Below are the code and all the weights of a small trained network. Each question names an input and a target symbol and asks about switching units off, where a switched-off unit gives its printed mean instead of its output.

import numpy as np


def w(rows, s, z=0):
    codes = np.array(rows[::2]) - 128.0
    scale = np.full(codes.shape[1], s)
    scale[-1] = z or s
    return codes * scale


def f(y):
    return np.maximum(y, 0)


def softmax(a):
    e = np.exp(a - a.max(-1, keepdims=True))
    return e / e.sum(-1, keepdims=True)


def log_softmax(a):
    a = a - a.max(-1, keepdims=True)
    return a - np.log(np.exp(a).sum(-1, keepdims=True))


def net(x, mask):
    ids = ['ΛΠΨαβεζ'.index(c) for c in x.split()]
    T = len(ids)
    res = E[ids] + P[:T]
    u = 0
    for l in range(2):
        q, k, v = (res @ M[l].T for M in (Q, K, V))
        z = softmax(np.where(np.tri(T) > 0, q @ k.T / 2**0.5, -1e9)) @ v
        res = res + np.where(mask[u], z, O[l][:, -1]) @ O[l][:, :-1]
        u += 1
        y = f(res @ A[l][:, :-1].T + A[l][:, -1])
        res = res + np.where(mask[u : u + 12], y, B[l][:, -1]) @ B[l][:, :-1]
        u += 12
    return log_softmax(res[-1] @ U[:, :-1].T + U[:, -1])


Q, K, V, O, A, B = {}, {}, {}, {}, {}, {}
E = w([
[135,35,140,149],'Λ',
[153,97,81,166],'Π',
[154,233,161,195],'Ψ',
[57,57,129,101],'α',
[45,111,101,125],'β',
[1,155,104,152],'ε',
[93,186,37,165],'ζ',
],0.0098)
P = w([
[54,54,186,252],'0',
[85,62,210,224],'1',
[104,81,210,196],'2',
[120,91,214,150],'3',
[116,110,216,119],'4',
[125,124,203,98],'5',
[121,137,184,75],'6',
[126,154,170,56],'7',
[121,163,138,36],'8',
[118,168,123,21],'9',
[109,182,99,4],'10',
],0.0047)
Q[0] = w([
[254,40,109,145],'0.h0',
[120,108,188,23],'0.h0',
],0.0077)
K[0] = w([
[66,127,73,2],'0.h0',
[168,55,98,119],'0.h0',
],0.0081)
V[0] = w([
[168,224,247,99],'0.h0',
[205,131,134,79],'0.h0',
],0.011)
O[0] = w([
[138,159,224,2,72],'0.h0',
[154,140,65,47,1],'0.h0',
],0.0087,0.005)
A[0] = w([
[219,131,123,93,87],'0.n0',
[117,183,158,61,181],'0.n1',
[96,130,132,229,97],'0.n2',
[128,195,59,150,143],'0.n3',
[237,116,59,198,3],'0.n4',
[111,77,91,96,189],'0.n5',
[63,129,99,128,58],'0.n6',
[155,161,174,184,96],'0.n7',
[175,28,138,69,123],'0.n8',
[254,197,162,69,10],'0.n9',
[53,209,75,159,134],'0.n10',
[131,125,174,163,190],'0.n11',
],0.0083,0.0025)
B[0] = w([
[108,126,201,122,128],'0.n0',
[184,69,148,103,154],'0.n1',
[23,123,177,108,254],'0.n2',
[171,118,177,74,167],'0.n3',
[186,126,185,193,159],'0.n4',
[160,91,108,142,148],'0.n5',
[147,110,95,109,157],'0.n6',
[85,141,161,156,174],'0.n7',
[184,198,95,167,138],'0.n8',
[249,62,129,189,139],'0.n9',
[224,127,197,61,208],'0.n10',
[139,95,176,95,192],'0.n11',
],0.015,0.0072)
Q[1] = w([
[252,20,123,162],'1.h0',
[160,245,72,166],'1.h0',
],0.015)
K[1] = w([
[190,25,12,7],'1.h0',
[105,3,187,209],'1.h0',
],0.013)
V[1] = w([
[15,73,79,110],'1.h0',
[69,191,152,8],'1.h0',
],0.015)
O[1] = w([
[152,103,54,44,69],'1.h0',
[93,247,129,82,247],'1.h0',
],0.012)
A[1] = w([
[49,101,48,231,114],'1.n0',
[65,48,157,101,115],'1.n1',
[108,175,133,108,217],'1.n2',
[130,111,202,46,81],'1.n3',
[183,136,84,125,177],'1.n4',
[81,169,191,140,152],'1.n5',
[207,122,140,5,147],'1.n6',
[125,255,37,112,1],'1.n7',
[254,86,159,150,162],'1.n8',
[137,55,207,119,214],'1.n9',
[141,141,70,76,223],'1.n10',
[226,63,84,80,62],'1.n11',
],0.0082,0.0054)
B[1] = w([
[161,138,211,16,137],'1.n0',
[184,155,155,167,158],'1.n1',
[99,202,159,59,199],'1.n2',
[139,86,123,216,186],'1.n3',
[138,179,154,110,130],'1.n4',
[117,26,126,123,250],'1.n5',
[145,189,28,115,153],'1.n6',
[235,55,135,7,149],'1.n7',
[227,139,145,125,151],'1.n8',
[43,163,66,129,187],'1.n9',
[100,177,146,200,144],'1.n10',
[111,5,166,80,138],'1.n11',
],0.017,0.022)
U = w([
[118,39,77,122,12],'Λ',
[197,146,167,139,130],'Π',
[150,103,93,195,103],'Ψ',
[116,68,3,156,136],'α',
[95,209,59,183,126],'β',
[106,139,85,80,143],'ε',
[40,138,143,144,155],'ζ',
],0.0053,0.011)

Each question gives the input, a string of symbols that net reads in full, and the target symbol t.
The units are the heads (2 rows each of Q, K, V and O) and the neurons (one row each of A and B). Each row of codes is followed by its name. A weight is (code - 128) times the scale printed after its matrix; where a second scale follows, it is the last column's (O, A, B and U).
mask holds one flag per unit, layer by layer, with each layer's heads first. A switched-off unit (its flag False) gives its mean, the last column of its rows in O or B, instead of its output. The means were averaged over made-up inputs and are rounded, as every weight is.
A unit's drop is (log p(t) with every unit on - log p(t) with that unit switched off) / (log p(t) with every unit on - log p(t) with every unit switched off).
The circuit of an input: a set's keep is (log p(t) with only the set's units on - log p(t) with every unit switched off) / (log p(t) with every unit on - log p(t) with every unit switched off). Starting from the 12 units with the biggest drops (on a tie, the unit counted first), units are removed one at a time, each time the one whose removal leaves the highest keep (on an exact tie, the one counted first), for as long as the keep stays at least 0.8.
units of the circuit, in order: the units of the circuit, biggest drop first
most important unit: the unit with the biggest drop
k most important neurons: the k neurons with the biggest drops, biggest first
top k neurons in layer l: the k neurons of layer l with the biggest drops, biggest first
input ε Ψ ζ ζ, target ε: most important unit : 1.h0
input Ψ Ψ Λ Λ α, target α: units of the circuit, in order : [0.n2 1.h0 0.n10 0.n7]
input ζ ζ Λ ε α ζ ζ Λ Ψ Λ Λ, target Π: top 2 neurons in layer 0 : [0.n2 0.n8]
input α ζ Λ Λ Π ζ Π β Λ β α, target β: top 3 neurons in layer 0 : [0.n2 0.n10 0.n4]
input Λ ζ ζ Λ Π Π, target Π: units of the circuit, in order : [1.h0 0.n4 0.h0 1.n8]
input β Ψ α Ψ, target α: top 2 neurons in layer 0 : [0.n9 0.n2]
input α ε ε Λ β, target ε: top 2 neurons in layer 0 : [0.n2 0.n1]
input Λ Π α, target α: top 3 neurons in layer 1 : [1.n11 1.n6 1.n2]
input Λ Π Ψ ε α, target ε: 4 most important neurons : [0.n7 0.n2 0.n5 1.n7]
input ε α Π ζ ζ β ζ Λ α Λ, target α: 2 most important neurons : [0.n2 0.n7]
input ζ ζ β Π Λ, target β: 4 most important neurons : [0.n4 1.n5 0.n2 0.n10]
input α ζ ζ α Π Λ Π Π Λ, target Π: units of the circuit, in order : [1.n8 1.h0 0.n2]
input β α ε Λ ζ Λ α Π, target α: units of the circuit, in order : [0.h0 1.h0 1.n2]
input ε ζ α Ψ α Ψ Ψ, target Π: 4 most important neurons : [1.n8 0.n2 0.n9 0.n1]
input Π Π β Π Ψ α ε Ψ, target ε: most important unit : 0.h0
input Ψ Ψ Π Π β, target β: 2 most important neurons : [1.n5 0.n2]
input α Ψ β Ψ, target β: top 3 neurons in layer 0 : [0.n9 0.n7 0.n1]
input ζ Π Π Ψ Ψ, target Ψ: 3 most important neurons : [0.n9 0.n2 1.n8]
input Π ζ α α Ψ α Ψ, target α: top 4 neurons in layer 0 : [0.n9 0.n2 0.n7 0.n10]
input α Λ ε β Λ, target ε: 2 most important neurons : [0.n10 0.n2]
input β Λ Λ Λ, target Λ: units of the circuit, in order : [1.h0]
input ζ Λ ζ α Ψ Ψ ε, target ε: top 3 neurons in layer 0 : [0.n2 0.n4 0.n9]
input Ψ ε ζ β Λ ζ Λ β Ψ, target β: 3 most important neurons : [0.n2 0.n9 1.n6]
input Λ Ψ ζ ζ Π Ψ Ψ Ψ ζ Ψ, target Π: 3 most important neurons : [0.n9 1.n8 0.n2]
input β Ψ ε Ψ Ψ Ψ, target Ψ: 4 most important neurons : [1.n9 0.n2 0.n9 1.n8]
input Λ β Π, target β: 2 most important neurons : [0.n2 1.n5]
input ζ α ζ ζ ε Ψ β ζ, target Π: 2 most important neurons : [1.n9 0.n4]
input Π α α β Λ, target β: top 3 neurons in layer 1 : [1.n5 1.n10 1.n6]
input Λ ε ζ α α Λ, target α: most important unit : 1.h0
input ζ Π Ψ Λ α ζ Λ ζ α ζ, target Π: top 4 neurons in layer 0 : [0.n4 0.n3 0.n10 0.n9]
